Here is a tiny trained network, its code and every weight. The questions are about switching its units off for an input and a class, where a switched-off unit gives its printed mean instead of its output.

import numpy as np


def w(rows, s, z=0):
    codes = np.array(rows[::2]) - 128.0
    scale = np.full(codes.shape[1], s)
    scale[-1] = z or s
    return codes * scale


def norm(h):
    return h / np.sqrt((h * h).mean(-1, keepdims=True) + 1e-5)


def f(y):
    return y / 2 * (1 + np.tanh(0.7978845608 * (y + 0.044715 * y**3)))


def log_softmax(a):
    a = a - a.max(-1, keepdims=True)
    return a - np.log(np.exp(a).sum(-1, keepdims=True))


def net(x, mask):
    res = np.array(x, float).reshape(1, 7) / 4 @ E
    u = 0
    for l in range(2):
        y = f(norm(res) @ A[l][:, :-1].T + A[l][:, -1])
        res = res + np.where(mask[u : u + 10], y, B[l][:, -1]) @ B[l][:, :-1]
        u += 10
    return log_softmax(norm(res)[-1] @ U[:, :-1].T + U[:, -1])


A, B = {}, {}
E = w([
[11,106,194],'x0',
[124,126,130],'x1',
[126,126,127],'x2',
[98,95,2],'x3',
[119,128,130],'x4',
[116,226,103],'x5',
[129,129,124],'x6',
],0.0064)
A[0] = w([
[13,169,141,119],'0.n0',
[96,192,113,204],'0.n1',
[117,101,66,57],'0.n2',
[46,122,197,103],'0.n3',
[130,2,169,3],'0.n4',
[144,18,157,38],'0.n5',
[171,129,244,57],'0.n6',
[77,34,165,89],'0.n7',
[214,31,143,57],'0.n8',
[245,155,214,120],'0.n9',
],0.0097,0.0055)
B[0] = w([
[237,128,158,234],'0.n0',
[209,109,202,244],'0.n1',
[8,112,120,139],'0.n2',
[115,16,109,224],'0.n3',
[220,205,254,166],'0.n4',
[237,227,195,160],'0.n5',
[44,131,80,196],'0.n6',
[202,141,179,212],'0.n7',
[254,194,194,180],'0.n8',
[51,39,13,252],'0.n9',
],0.0071,0.0033)
A[1] = w([
[28,2,179,135],'1.n0',
[78,159,211,26],'1.n1',
[86,104,237,187],'1.n2',
[154,129,148,68],'1.n3',
[193,190,171,229],'1.n4',
[92,100,139,115],'1.n5',
[61,116,216,40],'1.n6',
[3,121,82,205],'1.n7',
[184,46,53,253],'1.n8',
[106,114,192,26],'1.n9',
],0.0094,0.0047)
B[1] = w([
[39,47,95,195],'1.n0',
[233,192,73,125],'1.n1',
[189,150,70,184],'1.n2',
[164,180,116,122],'1.n3',
[172,122,189,190],'1.n4',
[107,128,102,130],'1.n5',
[125,151,28,137],'1.n6',
[63,254,172,171],'1.n7',
[90,79,189,254],'1.n8',
[237,154,88,126],'1.n9',
],0.009,0.0088)
U = w([
[145,136,183,253],'0',
[66,136,84,141],'1',
[244,213,220,50],'2',
[144,113,178,117],'3',
[167,50,126,20],'4',
[138,141,190,122],'5',
],0.011,0.0049)

Each question gives the input, the list of numbers given to net, and the class t.
The units are the neurons (one row each of A and B). Each row of codes is followed by its name. A weight is (code - 128) times the scale printed after its matrix; where a second scale follows, it is the last column's (A, B and U).
mask holds one flag per neuron, layer by layer. A switched-off neuron (its flag False) gives its mean, the last column of its row in B, instead of its output. The means were averaged over made-up inputs and are rounded, as every weight is.
A unit's drop is (log p(t) with every unit on - log p(t) with that unit switched off) / (log p(t) with every unit on - log p(t) with every unit switched off).
The circuit of an input: a set's keep is (log p(t) with only the set's units on - log p(t) with every unit switched off) / (log p(t) with every unit on - log p(t) with every unit switched off). Starting from the 12 units with the biggest drops (on a tie, the unit counted first), units are removed one at a time, each time the one whose removal leaves the highest keep (on an exact tie, the one counted first), for as long as the keep stays at least 0.8.
units of the circuit, in order: the units of the circuit, biggest drop first
unit that matters most: the unit with the biggest drop
top k neurons: the k neurons with the biggest drops, biggest first
top k neurons in layer l: the k neurons of layer l with the biggest drops, biggest first
drop of u: that unit's drop, to one decimal
input [-6,6,4,1,-5,-7,-4], class 2: units of the circuit, in order -> 0.n8
input [1,2,-3,-8,-6,8,-7], class 1: units of the circuit, in order -> 0.n9; 0.n8; 0.n5; 1.n6
input [-6,-4,-3,-8,6,-5,0], class 1: units of the circuit, in order -> 0.n9; 0.n6
input [5,4,4,-3,-7,-7,-2], class 2: top 3 neurons -> 0.n4; 0.n5; 0.n7
input [6,-5,-6,4,1,3,3], class 4: units of the circuit, in order -> 0.n0; 1.n7
input [8,-2,-3,-7,-5,6,6], class 4: top 3 neurons -> 0.n3; 0.n0; 1.n0
input [6,2,6,-7,-6,-4,-6], class 1: top 2 neurons -> 1.n0; 0.n6
input [6,-6,2,-7,8,8,-2], class 2: top 2 neurons -> 0.n0; 0.n1
input [8,-2,0,-7,7,7,-5], class 4: top 2 neurons in layer 0 -> 0.n3; 0.n0
input [8,-3,4,-8,-5,0,-7], class 1: top 2 neurons in layer 0 -> 0.n6; 0.n8
input [-6,0,5,4,7,7,-7], class 2: top 4 neurons -> 0.n9; 1.n0; 0.n3; 0.n1
input [6,-1,-2,6,2,8,5], class 2: top 3 neurons in layer 1 -> 1.n0; 1.n8; 1.n4
input [-5,-5,4,-1,-1,-8,2], class 2: top 2 neurons in layer 0 -> 0.n8; 0.n5
input [-7,-6,1,-3,-1,0,-5], class 4: unit that matters most -> 0.n9
input [-8,-4,3,-7,-8,6,-2], class 4: top 2 neurons -> 0.n9; 1.n7
input [-2,-2,-8,-6,-3,3,-6], class 1: drop of 0.n9 -> 0.5
input [-4,6,-5,-7,1,2,-1], class 1: drop of 0.n9 -> 1.0
input [2,-3,1,-1,-1,6,4], class 2: drop of 1.n8 -> 0.1
input [-3,0,-6,-8,6,-2,5], class 1: drop of 1.n1 -> 0.0
input [8,7,6,-3,2,0,-7], class 4: top neuron in layer 1 -> 1.n2
